Here is a tiny trained network, its code and every weight. The questions are about switching its units off for an input and a target symbol, where a switched-off unit gives its printed mean instead of its output.

import numpy as np


def w(rows, s, z=0):
    codes = np.array(rows[::2]) - 128.0
    scale = np.full(codes.shape[1], s)
    scale[-1] = z or s
    return codes * scale


def f(y):
    return np.maximum(y, 0)


def softmax(a):
    e = np.exp(a - a.max(-1, keepdims=True))
    return e / e.sum(-1, keepdims=True)


def log_softmax(a):
    a = a - a.max(-1, keepdims=True)
    return a - np.log(np.exp(a).sum(-1, keepdims=True))


def net(x, mask):
    ids = ['γζθσφψω'.index(c) for c in x.split()]
    T = len(ids)
    res = E[ids] + P[:T]
    r = res
    for j in range(2):
        rows = slice(3 * j, 3 * j + 3)
        q, k, v = (r @ M[0][rows].T for M in (Q, K, V))
        z = softmax(np.where(np.tri(T) > 0, q @ k.T / 3**0.5, -1e9)) @ v
        o = O[0][rows]
        res = res + np.where(mask[j], z, o[:, -1]) @ o[:, :-1]
    y = f(res @ A[0][:, :-1].T + A[0][:, -1])
    res = res + np.where(mask[2:18], y, B[0][:, -1]) @ B[0][:, :-1]
    return log_softmax(res[-1] @ U[:, :-1].T + U[:, -1])


Q, K, V, O, A, B = {}, {}, {}, {}, {}, {}
E = w([
[101,88,137,226,123],'γ',
[176,136,76,107,5],'ζ',
[183,91,79,70,158],'θ',
[177,28,177,189,136],'σ',
[113,201,89,170,144],'φ',
[138,60,143,194,70],'ψ',
[126,33,135,180,112],'ω',
],0.011)
P = w([
[65,114,255,58,107],'0',
[86,122,182,106,125],'1',
[133,121,126,111,114],'2',
[144,131,89,129,136],'3',
[155,126,59,150,134],'4',
[170,134,47,175,150],'5',
[187,127,31,193,140],'6',
[203,133,34,232,167],'7',
[231,111,39,242,145],'8',
],0.0086)
Q[0] = w([
[124,162,89,124,102],'H1',
[100,106,148,155,173],'H1',
[242,80,5,170,143],'H1',
[74,144,203,82,179],'H2',
[126,80,159,149,65],'H2',
[87,117,196,117,135],'H2',
],0.012)
K[0] = w([
[150,144,63,125,190],'H1',
[114,85,156,97,66],'H1',
[205,108,31,254,139],'H1',
[54,161,180,37,92],'H2',
[46,82,201,168,229],'H2',
[38,110,238,57,111],'H2',
],0.008)
V[0] = w([
[183,2,247,175,112],'H1',
[87,198,102,228,215],'H1',
[168,76,139,20,253],'H1',
[155,153,108,92,40],'H2',
[79,98,176,205,87],'H2',
[119,129,118,97,24],'H2',
],0.0068)
O[0] = w([
[67,183,2,148,164,252],'H1',
[164,153,175,39,166,43],'H1',
[200,208,117,223,16,140],'H1',
[120,54,128,179,84,156],'H2',
[72,131,94,102,198,94],'H2',
[84,39,100,205,128,138],'H2',
],0.0068,0.0027)
A[0] = w([
[134,127,96,123,136,121],'N1',
[103,135,146,152,130,149],'N2',
[84,176,150,163,136,200],'N3',
[119,94,141,109,144,227],'N4',
[140,183,94,85,107,162],'N5',
[93,138,133,131,149,144],'N6',
[179,149,162,116,103,181],'N7',
[155,186,130,114,80,181],'N8',
[167,134,164,165,83,226],'N9',
[117,91,133,168,139,205],'N10',
[141,118,152,11,132,253],'N11',
[158,195,110,138,100,131],'N12',
[140,150,62,112,167,108],'N13',
[160,160,158,122,94,196],'N14',
[126,97,126,165,140,162],'N15',
[128,112,135,149,132,95],'N16',
],0.011,0.0042)
B[0] = w([
[95,153,122,136,137,192],'N1',
[153,95,92,130,113,149],'N2',
[176,18,111,165,119,167],'N3',
[142,72,118,69,198,188],'N4',
[46,223,168,54,58,195],'N5',
[169,89,114,176,122,148],'N6',
[146,110,192,139,114,193],'N7',
[138,196,210,154,97,206],'N8',
[186,76,152,166,123,253],'N9',
[172,106,83,154,157,252],'N10',
[50,68,217,1,191,163],'N11',
[143,197,161,166,55,204],'N12',
[52,212,99,99,91,233],'N13',
[181,132,231,161,109,185],'N14',
[149,109,84,142,168,228],'N15',
[94,143,119,89,119,139],'N16',
],0.0072,0.0045)
U = w([
[80,128,131,7,108,134],'γ',
[169,2,70,152,148,205],'ζ',
[175,153,207,194,66,148],'θ',
[67,218,80,100,56,7],'σ',
[127,56,233,35,135,172],'φ',
[122,135,67,103,161,136],'ψ',
[116,164,94,103,111,33],'ω',
],0.0063,0.0015)

Each question gives the input, a string of symbols that net reads in full, and the target symbol t.
The units are the heads (3 rows each of Q, K, V and O) and the neurons (one row each of A and B). Each row of codes is followed by its name. A weight is (code - 128) times the scale printed after its matrix; where a second scale follows, it is the last column's (O, A, B and U).
mask holds one flag per unit, heads first, then neurons. A switched-off unit (its flag False) gives its mean, the last column of its rows in O or B, instead of its output. The means were averaged over made-up inputs and are rounded, as every weight is.
A unit's drop is (log p(t) with every unit on - log p(t) with that unit switched off) / (log p(t) with every unit on - log p(t) with every unit switched off).
The circuit of an input: a set's keep is (log p(t) with only the set's units on - log p(t) with every unit switched off) / (log p(t) with every unit on - log p(t) with every unit switched off). Starting from the 12 units with the biggest drops (on a tie, the unit counted first), units are removed one at a time, each time the one whose removal leaves the highest keep (on an exact tie, the one counted first), for as long as the keep stays at least 0.8.
circuit, biggest first: the units of the circuit, biggest drop first
most important unit: the unit with the biggest drop
top k neurons: the k neurons with the biggest drops, biggest first
heads that matter: for each layer, one digit per head in row order, 1 if its drop is at least 0.15 and else 0, layers parted by /
drop when u is switched off: that unit's drop, to one decimal
input ζ σ φ ζ, target φ: most important unit	H1
input θ θ φ, target θ: heads that matter	10
input θ θ γ θ θ σ ψ ψ σ, target ψ: circuit, biggest first	(H1; H2; N13)
input ψ σ ζ φ ζ θ γ θ, target γ: top 2 neurons	(N11; N13)
input σ ω ζ γ ζ, target γ: circuit, biggest first	(H1; N11; N5)
input θ ζ θ ζ, target θ: heads that matter	00
input ζ θ ψ ζ σ σ ζ γ γ, target ψ: heads that matter	11
input ζ θ σ θ θ ζ, target θ: heads that matter	10
input σ θ θ θ θ ψ σ ζ, target σ: heads that matter	10
input θ ψ σ ζ σ σ ζ, target σ: top 2 neurons	(N5; N13)
input ζ ζ θ ψ σ θ φ γ ζ, target γ: drop when H1 is switched off	1.2
input θ φ ω ω σ σ θ γ γ, target ψ: drop when N5 is switched off	0.0
input ζ ζ θ, target ζ: drop when H2 is switched off	0.9
input θ σ ζ θ γ σ θ, target σ: most important unit	N13
